Below is a small trained network, with its code and all its weights. Each question gives an input and a target symbol and asks what happens when units are switched off, that is, made to give their printed mean instead of their output.

import numpy as np


def w(rows, s, z=0):
    codes = np.array(rows[::2]) - 128.0
    scale = np.full(codes.shape[1], s)
    scale[-1] = z or s
    return codes * scale


def norm(h):
    return h / np.sqrt((h * h).mean(-1, keepdims=True) + 1e-5)


def f(y):
    return np.maximum(y, 0)


def softmax(a):
    e = np.exp(a - a.max(-1, keepdims=True))
    return e / e.sum(-1, keepdims=True)


def log_softmax(a):
    a = a - a.max(-1, keepdims=True)
    return a - np.log(np.exp(a).sum(-1, keepdims=True))


def net(x, mask):
    ids = ['αβγδζηθλμξπτω'.index(c) for c in x.split()]
    T = len(ids)
    res = E[ids] + P[:T]
    r = norm(res)
    for j in range(3):
        rows = slice(2 * j, 2 * j + 2)
        q, k, v = (r @ M[0][rows].T for M in (Q, K, V))
        z = softmax(np.where(np.tri(T) > 0, q @ k.T / 2**0.5, -1e9)) @ v
        o = O[0][rows]
        res = res + np.where(mask[j], z, o[:, -1]) @ o[:, :-1]
    y = f(norm(res) @ A[0][:, :-1].T + A[0][:, -1])
    res = res + np.where(mask[3:11], y, B[0][:, -1]) @ B[0][:, :-1]
    return log_softmax(norm(res)[-1] @ U[:, :-1].T + U[:, -1])


Q, K, V, O, A, B = {}, {}, {}, {}, {}, {}
E = w([
[156,82,45,143],'α',
[204,111,142,162],'β',
[158,175,108,93],'γ',
[134,119,74,125],'δ',
[163,99,134,162],'ζ',
[136,148,92,123],'η',
[45,71,143,131],'θ',
[198,152,139,160],'λ',
[161,148,76,94],'μ',
[96,42,195,155],'ξ',
[148,91,54,140],'π',
[251,107,162,96],'τ',
[157,147,188,168],'ω',
],0.011)
P = w([
[54,181,149,254],'0',
[147,63,13,91],'1',
[139,62,2,90],'2',
[130,68,11,89],'3',
[123,70,126,106],'4',
[130,63,104,111],'5',
[139,53,110,111],'6',
[121,69,98,140],'7',
],0.0036)
Q[0] = w([
[65,168,192,104],'head 0',
[138,157,53,84],'head 0',
[166,99,17,151],'head 1',
[125,90,249,160],'head 1',
[72,92,255,123],'head 2',
[155,97,215,165],'head 2',
],0.0099)
K[0] = w([
[88,47,98,151],'head 0',
[74,228,177,254],'head 0',
[93,107,130,251],'head 1',
[209,53,142,71],'head 1',
[128,13,95,26],'head 2',
[186,103,113,62],'head 2',
],0.0075)
V[0] = w([
[179,108,19,144],'head 0',
[135,3,69,171],'head 0',
[123,177,218,27],'head 1',
[170,139,115,39],'head 1',
[228,177,185,31],'head 2',
[113,242,69,196],'head 2',
],0.0062)
O[0] = w([
[119,182,177,185,255],'head 0',
[170,140,91,254,167],'head 0',
[132,31,75,69,8],'head 1',
[59,71,23,187,142],'head 1',
[74,149,112,90,226],'head 2',
[99,108,210,141,150],'head 2',
],0.0073,0.0037)
A[0] = w([
[164,53,108,100,185],'neuron 0',
[148,142,151,147,53],'neuron 1',
[52,82,87,129,213],'neuron 2',
[101,205,177,189,253],'neuron 3',
[24,254,112,34,125],'neuron 4',
[177,192,68,188,164],'neuron 5',
[110,177,194,67,87],'neuron 6',
[145,63,118,189,128],'neuron 7',
],0.0066,0.0029)
B[0] = w([
[97,123,111,151,174],'neuron 0',
[157,174,151,114,144],'neuron 1',
[54,214,224,195,159],'neuron 2',
[160,29,56,102,254],'neuron 3',
[84,174,128,253,175],'neuron 4',
[132,135,112,75,255],'neuron 5',
[122,28,104,104,151],'neuron 6',
[74,89,155,124,168],'neuron 7',
],0.0073,0.0057)
U = w([
[79,228,63,179,197],'α',
[174,158,179,174,119],'β',
[103,31,162,19,145],'γ',
[144,163,158,182,113],'δ',
[152,165,151,179,88],'ζ',
[116,24,174,160,124],'η',
[34,131,202,118,253],'θ',
[171,53,223,118,106],'λ',
[134,121,137,108,77],'μ',
[149,157,120,112,106],'ξ',
[115,96,144,159,103],'π',
[141,107,2,55,129],'τ',
[151,117,150,102,80],'ω',
],0.0083,0.0059)

Each question gives the input, a string of symbols that net reads in full, and the target symbol t.
The units are the heads (2 rows each of Q, K, V and O) and the neurons (one row each of A and B). Each row of codes is followed by its name. A weight is (code - 128) times the scale printed after its matrix; where a second scale follows, it is the last column's (O, A, B and U).
mask holds one flag per unit, heads first, then neurons. A switched-off unit (its flag False) gives its mean, the last column of its rows in O or B, instead of its output. The means were averaged over made-up inputs and are rounded, as every weight is.
A unit's drop is (log p(t) with every unit on - log p(t) with that unit switched off) / (log p(t) with every unit on - log p(t) with every unit switched off).
The circuit of an input: a set's keep is (log p(t) with only the set's units on - log p(t) with every unit switched off) / (log p(t) with every unit on - log p(t) with every unit switched off). Starting from all 11 units, units are removed one at a time, each time the one whose removal leaves the highest keep (on an exact tie, the one counted first), for as long as the keep stays at least 0.8.
units of the circuit, in order: the units of the circuit, biggest drop first
unit that matters most: the unit with the biggest drop
k most important neurons: the k neurons with the biggest drops, biggest first
drop when u is switched off: that unit's drop, to one decimal
input ω τ μ, target γ: units of the circuit, in order -> (head 1; head 0)
input τ γ τ, target τ: units of the circuit, in order -> (head 1; head 2)
input γ τ λ, target γ: unit that matters most -> head 2
input γ τ α, target θ: 2 most important neurons -> (neuron 2; neuron 3)
input γ γ τ τ, target γ: units of the circuit, in order -> (head 0; head 2)
input ω τ λ γ τ τ τ η, target γ: units of the circuit, in order -> (head 1; head 0)
input τ π τ λ, target τ: 3 most important neurons -> (neuron 3; neuron 5; neuron 4)
input ξ τ τ τ τ τ α β, target τ: 2 most important neurons -> (neuron 5; neuron 4)
input τ α τ τ η α, target α: 3 most important neurons -> (neuron 2; neuron 3; neuron 6)
input β τ γ τ τ τ β ω, target α: 2 most important neurons -> (neuron 2; neuron 6)
input γ τ ω ζ γ γ, target θ: 2 most important neurons -> (neuron 4; neuron 3)
input θ τ β τ τ γ τ, target τ: units of the circuit, in order -> (head 2; head 1)
input τ γ π, target α: 2 most important neurons -> (neuron 2; neuron 3)
input γ η δ λ γ, target θ: units of the circuit, in order -> (head 2)
input ω γ τ ω γ τ γ, target γ: drop when head 2 is switched off -> 0.2
input γ η λ ζ π, target θ: drop when head 0 is switched off -> 0.2
input γ β μ, target θ: drop when head 2 is switched off -> 0.2
